Below is a small trained network, with its code and all its weights. Each question gives an input and a class and asks what happens when units are switched off, that is, made to give their printed mean instead of their output.

import numpy as np


def w(rows, s, z=0):
    codes = np.array(rows[::2]) - 128.0
    scale = np.full(codes.shape[1], s)
    scale[-1] = z or s
    return codes * scale


def norm(h):
    return h / np.sqrt((h * h).mean(-1, keepdims=True) + 1e-5)


def f(y):
    return y / 2 * (1 + np.tanh(0.7978845608 * (y + 0.044715 * y**3)))


def log_softmax(a):
    a = a - a.max(-1, keepdims=True)
    return a - np.log(np.exp(a).sum(-1, keepdims=True))


def net(x, mask):
    res = np.array(x, float).reshape(1, 6) / 4 @ E
    u = 0
    for l in range(2):
        y = f(norm(res) @ A[l][:, :-1].T + A[l][:, -1])
        res = res + np.where(mask[u : u + 4], y, B[l][:, -1]) @ B[l][:, :-1]
        u += 4
    return log_softmax(norm(res)[-1] @ U[:, :-1].T + U[:, -1])


A, B = {}, {}
E = w([
[170,161,78,159,116,109,57,31,240,36],'x0',
[66,154,81,239,142,182,178,126,164,238],'x1',
[178,80,165,137,118,119,138,94,83,74],'x2',
[61,78,130,206,134,104,177,142,98,188],'x3',
[102,163,190,124,134,103,192,160,193,90],'x4',
[154,227,184,253,193,166,122,227,47,153],'x5',
],0.0047)
A[0] = w([
[193,138,133,47,120,58,134,162,107,163,2],'0.n0',
[170,154,118,51,181,122,50,162,135,159,118],'0.n1',
[217,72,156,102,120,126,198,169,129,97,180],'0.n2',
[68,128,69,120,82,140,168,125,255,168,240],'0.n3',
],0.0062,0.0029)
B[0] = w([
[2,56,49,7,199,175,168,194,86,134,132],'0.n0',
[56,180,65,164,176,229,105,144,146,134,163],'0.n1',
[144,120,187,212,231,70,70,68,179,138,167],'0.n2',
[202,76,69,97,113,90,143,62,122,89,254],'0.n3',
],0.0086,0.0059)
A[1] = w([
[158,109,96,154,90,182,249,152,88,255,189],'1.n0',
[229,230,120,138,120,105,205,173,81,104,38],'1.n1',
[134,148,149,171,121,137,40,117,140,213,247],'1.n2',
[131,77,221,124,104,116,116,127,129,94,33],'1.n3',
],0.0068,0.0012)
B[1] = w([
[210,168,117,130,42,211,2,154,180,100,255],'1.n0',
[105,55,145,161,88,43,134,197,28,150,171],'1.n1',
[102,126,66,77,12,68,141,167,101,178,177],'1.n2',
[145,84,173,80,198,155,44,193,143,174,141],'1.n3',
],0.0077,0.0048)
U = w([
[68,166,101,89,172,194,148,153,114,109,102],'0',
[116,153,165,193,112,54,152,182,83,147,95],'1',
[183,87,89,109,82,83,146,4,212,97,188],'2',
[106,159,109,108,143,154,178,86,157,123,1],'3',
[164,109,213,148,195,69,84,130,180,112,140],'4',
[172,168,87,161,40,193,72,144,120,151,187],'5',
[78,94,185,73,171,94,153,111,86,131,69],'6',
],0.011,0.0038)

Each question gives the input, the list of numbers given to net, and the class t.
The units are the neurons (one row each of A and B). Each row of codes is followed by its name. A weight is (code - 128) times the scale printed after its matrix; where a second scale follows, it is the last column's (A, B and U).
mask holds one flag per neuron, layer by layer. A switched-off neuron (its flag False) gives its mean, the last column of its row in B, instead of its output. The means were averaged over made-up inputs and are rounded, as every weight is.
A unit's drop is (log p(t) with every unit on - log p(t) with that unit switched off) / (log p(t) with every unit on - log p(t) with every unit switched off).
The circuit of an input: a set's keep is (log p(t) with only the set's units on - log p(t) with every unit switched off) / (log p(t) with every unit on - log p(t) with every unit switched off). Starting from all 8 units, units are removed one at a time, each time the one whose removal leaves the highest keep (on an exact tie, the one counted first), for as long as the keep stays at least 0.8.
units of the circuit, in order: the units of the circuit, biggest drop first
top k neurons: the k neurons with the biggest drops, biggest first
k most important neurons of layer l: the k neurons of layer l with the biggest drops, biggest first
drop when u is switched off: that unit's drop, to one decimal
input [1,-5,6,-5,1,-5], class 4: top 2 neurons -> (0.n2 0.n3)
input [0,-8,-5,-3,-6,-4], class 0: 2 most important neurons of layer 0 -> (0.n1 0.n0)
input [-5,-3,5,-2,7,-4], class 4: units of the circuit, in order -> (0.n2)
input [6,-3,3,5,8,1], class 4: units of the circuit, in order -> (1.n3 0.n3)
input [-4,-8,0,8,7,0], class 4: 2 most important neurons of layer 0 -> (0.n2 0.n1)
input [6,3,-4,1,-1,3], class 2: units of the circuit, in order -> (0.n3 1.n0)
input [-4,2,8,-5,-5,1], class 4: top 4 neurons -> (0.n2 1.n0 1.n1 1.n3)
input [-1,-5,-3,-3,-6,-4], class 0: top 3 neurons -> (0.n1 0.n0 0.n3)
input [-1,-6,5,-7,4,-5], class 4: top 4 neurons -> (0.n2 0.n3 1.n3 1.n2)
input [5,-6,-7,-5,2,8], class 0: top 3 neurons -> (0.n1 1.n0 0.n3)
input [0,-6,-7,-8,-6,-6], class 3: units of the circuit, in order -> (0.n1 0.n0 1.n0)
input [1,5,2,8,7,2], class 5: top 2 neurons -> (1.n0 0.n2)
input [-5,8,1,0,7,-3], class 2: top 2 neurons -> (0.n3 0.n1)
input [5,-8,2,-6,8,-3], class 4: top 2 neurons -> (0.n3 0.n2)
input [3,-5,8,1,-4,1], class 4: most important neuron of layer 0 -> (0.n3)
input [-3,0,2,-5,-5,-3], class 0: 3 most important neurons of layer 0 -> (0.n0 0.n1 0.n3)
input [2,4,-2,-8,6,6], class 1: 2 most important neurons of layer 1 -> (1.n1 1.n0)
input [-3,-7,-1,2,1,-2], class 6: top 3 neurons -> (0.n0 1.n0 0.n2)
input [-3,-3,8,7,-2,1], class 4: 2 most important neurons of layer 1 -> (1.n3 1.n1)
input [-3,-8,2,-2,-3,4], class 6: units of the circuit, in order -> (1.n0)
input [-8,4,2,3,-2,-6], class 5: drop when 1.n0 is switched off -> 2.2
input [-8,-1,3,8,-2,3], class 5: drop when 1.n0 is switched off -> 1.2
input [-4,8,0,-8,6,-1], class 2: drop when 0.n2 is switched off -> -0.1
input [-7,1,6,-4,7,1], class 4: drop when 1.n3 is switched off -> 0.1
